Below are the code and all the weights of a small trained network. Each question names an input and a class and asks about switching units off, where a switched-off unit gives its printed mean instead of its output.

import numpy as np


def w(rows, s, z=0):
    codes = np.array(rows[::2]) - 128.0
    scale = np.full(codes.shape[1], s)
    scale[-1] = z or s
    return codes * scale


def f(y):
    return np.maximum(y, 0)


def log_softmax(a):
    a = a - a.max(-1, keepdims=True)
    return a - np.log(np.exp(a).sum(-1, keepdims=True))


def net(x, mask):
    res = np.array(x, float).reshape(1, 5) / 4 @ E
    y = f(res @ A[0][:, :-1].T + A[0][:, -1])
    res = res + np.where(mask, y, B[0][:, -1]) @ B[0][:, :-1]
    return log_softmax(res[-1] @ U[:, :-1].T + U[:, -1])


A, B = {}, {}
E = w([
[103,130,115,1],'x0',
[144,234,42,132],'x1',
[121,117,114,130],'x2',
[133,137,139,127],'x3',
[10,132,157,152],'x4',
],0.016)
A[0] = w([
[117,171,111,53,133],'n0',
[79,179,54,118,196],'n1',
[113,73,157,47,130],'n2',
[201,4,200,129,253],'n3',
[175,192,82,134,172],'n4',
[152,176,70,154,200],'n5',
[8,205,136,125,163],'n6',
[108,130,112,24,247],'n7',
[58,92,197,128,215],'n8',
],0.016,0.0052)
B[0] = w([
[155,68,146,80,192],'n0',
[184,149,195,133,205],'n1',
[72,189,100,104,202],'n2',
[94,36,156,97,253],'n3',
[204,129,88,145,215],'n4',
[202,141,144,121,212],'n5',
[115,128,228,190,224],'n6',
[125,119,137,15,221],'n7',
[5,161,101,152,224],'n8',
],0.016,0.022)
U = w([
[119,58,235,149,254],'0',
[64,81,132,249,97],'1',
[106,60,117,90,43],'2',
[48,213,136,128,110],'3',
[179,166,86,192,137],'4',
[135,186,179,250,90],'5',
[165,150,124,90,28],'6',
],0.012,0.0093)

Each question gives the input, the list of numbers given to net, and the class t.
The units are the neurons (one row each of A and B). Each row of codes is followed by its name. A weight is (code - 128) times the scale printed after its matrix; where a second scale follows, it is the last column's (A, B and U).
mask holds one flag per neuron, in row order. A switched-off neuron (its flag False) gives its mean, the last column of its row in B, instead of its output. The means were averaged over made-up inputs and are rounded, as every weight is.
A unit's drop is (log p(t) with every unit on - log p(t) with that unit switched off) / (log p(t) with every unit on - log p(t) with every unit switched off).
The circuit of an input: a set's keep is (log p(t) with only the set's units on - log p(t) with every unit switched off) / (log p(t) with every unit on - log p(t) with every unit switched off). Starting from all 9 units, units are removed one at a time, each time the one whose removal leaves the highest keep (on an exact tie, the one counted first), for as long as the keep stays at least 0.8.
circuit, biggest first: the units of the circuit, biggest drop first
unit that matters most: the unit with the biggest drop
top k neurons: the k neurons with the biggest drops, biggest first
drop when u is switched off: that unit's drop, to one decimal
input [-2,-8,2,-3,7], class 1: circuit, biggest first	[n8]
input [-5,1,1,8,0], class 4: circuit, biggest first	[n6 n3]
input [-6,1,6,2,-6], class 4: circuit, biggest first	[n6 n7]
input [0,2,0,-8,1], class 5: top 3 neurons	[n3 n7 n0]
input [6,-4,-5,-6,1], class 3: top 2 neurons	[n2 n8]
input [6,7,-4,-1,1], class 0: top 2 neurons	[n6 n0]
input [-1,-7,6,0,2], class 1: top 3 neurons	[n8 n3 n7]
input [0,8,-7,-3,1], class 5: top 3 neurons	[n3 n6 n1]
input [-3,-7,6,-8,1], class 1: circuit, biggest first	[n8 n7]
input [1,0,-2,-3,-2], class 2: top 3 neurons	[n6 n1 n5]
input [3,1,6,-1,-2], class 6: top 2 neurons	[n3 n6]
input [1,-6,-8,5,0], class 2: top 2 neurons	[n3 n6]
input [1,-6,5,0,2], class 3: top 2 neurons	[n8 n2]
input [4,1,5,-5,-1], class 6: circuit, biggest first	[n3]
input [4,0,8,3,3], class 3: top 2 neurons	[n3 n2]
input [0,7,-5,-5,-8], class 4: top 2 neurons	[n4 n3]
input [0,6,3,1,-7], class 4: top 3 neurons	[n4 n3 n7]
input [8,4,-3,-3,0], class 6: top 2 neurons	[n3 n7]
input [2,-6,-5,4,-5], class 2: drop when n6 is switched off	0.5
input [-2,-3,-7,3,1], class 1: unit that matters most	n7
input [-5,-8,-4,7,1], class 1: drop when n7 is switched off	0.3
input [8,-1,2,1,8], class 3: drop when n3 is switched off	0.0
